Below is a small trained network, with its code and all its weights. Each question gives an input and a class and asks what happens when units are switched off, that is, made to give their printed mean instead of their output.

import numpy as np


def w(rows, s, z=0):
    codes = np.array(rows[::2]) - 128.0
    scale = np.full(codes.shape[1], s)
    scale[-1] = z or s
    return codes * scale


def f(y):
    return np.maximum(y, 0)


def log_softmax(a):
    a = a - a.max(-1, keepdims=True)
    return a - np.log(np.exp(a).sum(-1, keepdims=True))


def net(x, mask):
    res = np.array(x, float).reshape(1, 4) / 4 @ E
    y = f(res @ A[0][:, :-1].T + A[0][:, -1])
    res = res + np.where(mask, y, B[0][:, -1]) @ B[0][:, :-1]
    return log_softmax(res[-1] @ U[:, :-1].T + U[:, -1])


A, B = {}, {}
E = w([
[128,243,114,147,208],'x0',
[165,232,154,254,154],'x1',
[175,207,67,90,56],'x2',
[217,109,47,139,198],'x3',
],0.0082)
A[0] = w([
[182,42,157,43,49,251],'neuron 1',
[150,185,145,128,26,255],'neuron 2',
[84,138,97,157,124,1],'neuron 3',
[91,83,232,191,173,254],'neuron 4',
[121,78,65,209,171,54],'neuron 5',
[128,115,101,202,56,194],'neuron 6',
[191,156,129,77,94,137],'neuron 7',
[143,132,118,140,192,106],'neuron 8',
[183,84,99,149,141,167],'neuron 9',
[132,67,151,130,158,255],'neuron 10',
[150,109,139,121,178,254],'neuron 11',
[165,119,217,204,177,237],'neuron 12',
[117,168,97,129,102,212],'neuron 13',
[128,254,188,76,164,227],'neuron 14',
[93,82,157,72,57,23],'neuron 15',
[126,77,177,156,127,83],'neuron 16',
[148,78,103,43,225,220],'neuron 17',
[141,86,149,87,82,195],'neuron 18',
[159,120,50,7,206,238],'neuron 19',
],0.0091,0.0028)
B[0] = w([
[93,205,187,90,84,244],'neuron 1',
[62,39,249,114,98,192],'neuron 2',
[115,133,79,116,156,129],'neuron 3',
[56,146,168,110,219,209],'neuron 4',
[156,65,111,93,184,168],'neuron 5',
[97,56,243,98,116,168],'neuron 6',
[78,80,180,143,196,164],'neuron 7',
[158,151,93,42,159,164],'neuron 8',
[152,72,123,70,208,177],'neuron 9',
[117,175,117,43,185,187],'neuron 10',
[148,136,89,64,194,174],'neuron 11',
[88,133,108,4,155,208],'neuron 12',
[119,65,154,120,189,164],'neuron 13',
[73,75,118,42,196,204],'neuron 14',
[155,187,128,86,59,190],'neuron 15',
[103,169,163,77,136,160],'neuron 16',
[207,178,123,50,172,202],'neuron 17',
[91,191,168,102,76,188],'neuron 18',
[129,126,113,3,171,219],'neuron 19',
],0.0065,0.011)
U = w([
[116,209,57,215,119,1],'0',
[213,200,51,82,185,196],'1',
[2,172,170,66,239,246],'2',
[108,184,130,64,69,3],'3',
[60,155,192,128,86,75],'4',
],0.0085,0.0028)

Each question gives the input, the list of numbers given to net, and the class t.
The units are the neurons (one row each of A and B). Each row of codes is followed by its name. A weight is (code - 128) times the scale printed after its matrix; where a second scale follows, it is the last column's (A, B and U).
mask holds one flag per neuron, in row order. A switched-off neuron (its flag False) gives its mean, the last column of its row in B, instead of its output. The means were averaged over made-up inputs and are rounded, as every weight is.
A unit's drop is (log p(t) with every unit on - log p(t) with that unit switched off) / (log p(t) with every unit on - log p(t) with every unit switched off).
The circuit of an input: a set's keep is (log p(t) with only the set's units on - log p(t) with every unit switched off) / (log p(t) with every unit on - log p(t) with every unit switched off). Starting from the 12 units with the biggest drops (on a tie, the unit counted first), units are removed one at a time, each time the one whose removal leaves the highest keep (on an exact tie, the one counted first), for as long as the keep stays at least 0.8.
circuit, biggest first: the units of the circuit, biggest drop first
k most important neurons: the k neurons with the biggest drops, biggest first
drop of u: that unit's drop, to one decimal
input [-2,-6,5,0], class 3: circuit, biggest first : [neuron 4; neuron 15; neuron 14]
input [-6,-4,6,2], class 3: circuit, biggest first : [neuron 4; neuron 15]
input [-4,-6,4,7], class 1: circuit, biggest first : [neuron 17; neuron 2]
input [-2,-8,7,-7], class 3: circuit, biggest first : [neuron 15]
input [-5,-5,6,2], class 3: 3 most important neurons : [neuron 4; neuron 15; neuron 14]
input [4,8,8,4], class 2: 2 most important neurons : [neuron 14; neuron 2]
input [1,-1,-1,5], class 1: drop of neuron 10 : 0.0
input [8,-8,2,1], class 1: drop of neuron 14 : -0.1
input [-2,4,7,-4], class 4: drop of neuron 9 : 0.1
input [-6,4,8,-1], class 4: drop of neuron 2 : 0.1
